Here is a tiny trained network, its code and every weight. The questions are about switching its units off for an input and a class, where a switched-off unit gives its printed mean instead of its output.

import numpy as np


def w(rows, s, z=0):
    codes = np.array(rows[::2]) - 128.0
    scale = np.full(codes.shape[1], s)
    scale[-1] = z or s
    return codes * scale


def f(y):
    return np.maximum(y, 0)


def log_softmax(a):
    a = a - a.max(-1, keepdims=True)
    return a - np.log(np.exp(a).sum(-1, keepdims=True))


def net(x, mask):
    res = np.array(x, float).reshape(1, 8) / 4 @ E
    y = f(res @ A[0][:, :-1].T + A[0][:, -1])
    res = res + np.where(mask, y, B[0][:, -1]) @ B[0][:, :-1]
    return log_softmax(res[-1] @ U[:, :-1].T + U[:, -1])


A, B = {}, {}
E = w([
[130,141,130,119,137,134,148,136,147,137,126],'x0',
[7,164,81,147,98,208,68,55,165,119,100],'x1',
[125,140,142,124,131,132,132,134,125,127,124],'x2',
[168,179,44,65,80,196,125,157,46,217,63],'x3',
[135,131,116,134,136,119,121,122,148,139,117],'x4',
[130,121,123,131,126,130,116,120,118,123,141],'x5',
[134,127,108,136,138,121,112,130,137,126,125],'x6',
[133,122,123,128,128,126,125,117,139,140,129],'x7',
],0.016)
A[0] = w([
[129,125,129,106,131,142,107,154,124,124,124,44],'neuron 1',
[13,142,89,142,114,193,121,88,147,129,105,196],'neuron 2',
[115,110,174,153,134,89,134,122,181,68,150,2],'neuron 3',
[188,111,185,120,131,106,134,119,96,160,125,166],'neuron 4',
[103,107,166,140,152,92,135,119,165,105,152,7],'neuron 5',
[177,152,76,111,99,169,139,136,76,173,92,23],'neuron 6',
[138,122,137,134,125,134,121,122,136,133,130,73],'neuron 7',
[154,147,100,113,110,148,131,133,86,163,105,37],'neuron 8',
[252,107,134,129,147,74,165,166,97,126,137,169],'neuron 9',
[112,117,151,150,153,115,142,107,131,135,138,46],'neuron 10',
],0.025,0.0051)
B[0] = w([
[139,115,103,171,144,84,61,119,125,107,141,139],'neuron 1',
[131,246,72,67,3,168,62,174,147,159,102,250],'neuron 2',
[174,28,159,154,199,119,202,73,95,135,135,215],'neuron 3',
[125,209,110,101,85,152,115,157,175,144,101,191],'neuron 4',
[112,71,149,180,201,76,113,137,80,77,160,195],'neuron 5',
[137,32,211,204,254,78,229,103,98,94,108,236],'neuron 6',
[186,124,117,57,161,118,165,188,152,156,152,130],'neuron 7',
[148,8,151,141,182,76,131,93,122,95,236,199],'neuron 8',
[81,244,64,77,6,197,43,148,154,151,104,253],'neuron 9',
[122,118,173,106,178,108,209,170,155,156,119,157],'neuron 10',
],0.0091,0.048)
U = w([
[127,186,116,107,52,196,140,168,179,159,153,253],'0',
[154,2,196,202,228,113,234,119,141,116,192,3],'1',
],0.0095,0.002)

Each question gives the input, the list of numbers given to net, and the class t.
The units are the neurons (one row each of A and B). Each row of codes is followed by its name. A weight is (code - 128) times the scale printed after its matrix; where a second scale follows, it is the last column's (A, B and U).
mask holds one flag per neuron, in row order. A switched-off neuron (its flag False) gives its mean, the last column of its row in B, instead of its output. The means were averaged over made-up inputs and are rounded, as every weight is.
A unit's drop is (log p(t) with every unit on - log p(t) with that unit switched off) / (log p(t) with every unit on - log p(t) with every unit switched off).
most important unit: the unit with the biggest drop
k most important neurons: the k neurons with the biggest drops, biggest first
drop of u: that unit's drop, to one decimal
input [5,-5,-4,-5,4,-3,0,2], class 0: most important unit	neuron 9
input [2,-5,8,-5,4,-4,8,3], class 0: 2 most important neurons	[neuron 9; neuron 6]
input [6,7,-5,-8,5,-1,7,8], class 1: 4 most important neurons	[neuron 3; neuron 9; neuron 5; neuron 4]
input [-7,-4,0,6,-4,0,-2,-8], class 1: 2 most important neurons	[neuron 6; neuron 2]
input [-4,3,0,-4,0,-2,-1,4], class 1: 3 most important neurons	[neuron 9; neuron 3; neuron 4]
input [7,4,-4,-6,-8,-4,8,-6], class 1: 2 most important neurons	[neuron 9; neuron 3]
input [0,-3,-7,5,-4,8,3,0], class 1: 2 most important neurons	[neuron 6; neuron 2]
input [-1,3,7,-5,4,-7,7,2], class 1: drop of neuron 9	4.2
input [-2,1,-7,-3,-5,-8,-7,-3], class 1: drop of neuron 9	4.1
input [-6,4,-7,8,2,2,7,-8], class 1: drop of neuron 6	0.6
input [3,-1,3,4,2,-8,3,4], class 1: drop of neuron 8	0.0
